Below are the code and all the weights of a small trained network. Each question names an input and a class and asks about switching units off, where a switched-off unit gives its printed mean instead of its output.

import numpy as np


def w(rows, s, z=0):
    codes = np.array(rows[::2]) - 128.0
    scale = np.full(codes.shape[1], s)
    scale[-1] = z or s
    return codes * scale


def f(y):
    return np.maximum(y, 0)


def log_softmax(a):
    a = a - a.max(-1, keepdims=True)
    return a - np.log(np.exp(a).sum(-1, keepdims=True))


def net(x, mask):
    res = np.array(x, float).reshape(1, 8) / 4 @ E
    y = f(res @ A[0][:, :-1].T + A[0][:, -1])
    res = res + np.where(mask, y, B[0][:, -1]) @ B[0][:, :-1]
    return log_softmax(res[-1] @ U[:, :-1].T + U[:, -1])


A, B = {}, {}
E = w([
[26,235,222,18,193,232,74],'x0',
[38,212,150,155,127,33,142],'x1',
[30,25,137,178,178,192,61],'x2',
[164,155,165,98,114,230,211],'x3',
[130,234,137,57,118,95,118],'x4',
[137,141,50,23,176,134,78],'x5',
[122,128,12,65,154,73,1],'x6',
[222,154,173,194,48,124,45],'x7',
],0.007)
A[0] = w([
[130,80,127,176,77,108,156,110],'n1',
[141,93,136,202,99,88,171,69],'n2',
[112,168,96,60,161,89,125,252],'n3',
[32,116,103,95,208,99,79,121],'n4',
[156,81,101,244,111,64,142,115],'n5',
[97,201,212,153,139,147,171,58],'n6',
[155,67,109,254,89,72,162,126],'n7',
[144,78,104,225,99,47,175,98],'n8',
[136,147,174,125,139,214,178,237],'n9',
[136,125,147,131,125,122,106,44],'n10',
[82,224,213,112,140,119,154,149],'n11',
[68,119,157,106,169,125,127,124],'n12',
[173,100,126,170,91,101,53,129],'n13',
[164,72,144,191,71,126,70,211],'n14',
[177,78,121,144,106,219,200,126],'n15',
[116,179,237,133,101,140,172,66],'n16',
[127,65,110,111,139,190,147,104],'n17',
[196,194,64,71,102,22,133,102],'n18',
[174,80,113,132,144,208,179,86],'n19',
],0.0097,0.0028)
B[0] = w([
[116,104,140,156,181,75,139,183],'n1',
[102,103,114,165,162,82,184,190],'n2',
[111,157,67,78,64,125,163,233],'n3',
[48,89,31,70,136,185,114,254],'n4',
[91,155,116,197,189,56,143,221],'n5',
[126,128,163,199,68,189,164,212],'n6',
[74,138,141,194,209,43,160,234],'n7',
[55,168,126,175,206,23,197,221],'n8',
[160,57,198,135,53,130,146,227],'n9',
[132,139,127,129,130,137,124,133],'n10',
[133,139,107,172,51,182,194,245],'n11',
[83,110,110,138,114,179,127,196],'n12',
[156,208,128,174,163,177,55,186],'n13',
[175,166,155,163,230,161,46,206],'n14',
[178,44,207,93,152,74,105,213],'n15',
[129,132,218,205,67,178,185,212],'n16',
[122,69,144,90,140,83,93,185],'n17',
[205,255,99,54,94,49,184,235],'n18',
[183,42,173,64,146,72,107,194],'n19',
],0.008,0.011)
U = w([
[180,174,107,171,166,190,1,143],'0',
[201,27,171,77,135,118,114,129],'1',
[134,121,165,190,48,207,189,146],'2',
[197,217,69,34,73,96,172,4],'3',
[34,80,40,60,116,194,106,193],'4',
[98,133,110,199,200,70,165,148],'5',
],0.0098,0.0012)

Each question gives the input, the list of numbers given to net, and the class t.
The units are the neurons (one row each of A and B). Each row of codes is followed by its name. A weight is (code - 128) times the scale printed after its matrix; where a second scale follows, it is the last column's (A, B and U).
mask holds one flag per neuron, in row order. A switched-off neuron (its flag False) gives its mean, the last column of its row in B, instead of its output. The means were averaged over made-up inputs and are rounded, as every weight is.
A unit's drop is (log p(t) with every unit on - log p(t) with that unit switched off) / (log p(t) with every unit on - log p(t) with every unit switched off).
The circuit of an input: a set's keep is (log p(t) with only the set's units on - log p(t) with every unit switched off) / (log p(t) with every unit on - log p(t) with every unit switched off). Starting from the 12 units with the biggest drops (on a tie, the unit counted first), units are removed one at a time, each time the one whose removal leaves the highest keep (on an exact tie, the one counted first), for as long as the keep stays at least 0.8.
units of the circuit, in order: the units of the circuit, biggest drop first
top k neurons: the k neurons with the biggest drops, biggest first
drop when u is switched off: that unit's drop, to one decimal
input [-3,-3,6,2,-1,4,-4,6], class 1: units of the circuit, in order	n15
input [6,-2,8,-5,1,-8,-4,-8], class 2: top 3 neurons	n6; n16; n9
input [-7,-6,-8,7,-6,2,-6,0], class 5: top 4 neurons	n7; n8; n5; n2
input [6,-3,0,7,-3,2,-1,-7], class 1: units of the circuit, in order	n19; n15
input [4,4,1,-7,-8,-1,3,8], class 0: top 2 neurons	n13; n14
input [8,-4,-8,2,4,-3,3,2], class 2: top 4 neurons	n16; n11; n6; n9
input [0,-3,-6,6,-4,-3,-3,-6], class 1: top 2 neurons	n15; n19
input [2,8,-8,3,7,-7,2,4], class 2: top 3 neurons	n16; n6; n11
input [8,1,-7,0,-3,-3,5,4], class 2: top 2 neurons	n11; n16
input [1,-4,7,-6,-2,-8,8,8], class 0: top 2 neurons	n13; n14
input [-4,8,6,7,5,7,-2,1], class 2: top 2 neurons	n18; n4
input [3,-7,4,2,7,6,-8,-7], class 1: drop when n15 is switched off	0.1
input [0,3,-2,0,-6,-5,-6,7], class 5: drop when n18 is switched off	0.0
input [0,-5,7,3,-8,-3,6,0], class 1: drop when n15 is switched off	0.2
input [8,-6,7,-7,4,1,-2,6], class 4: units of the circuit, in order	n4
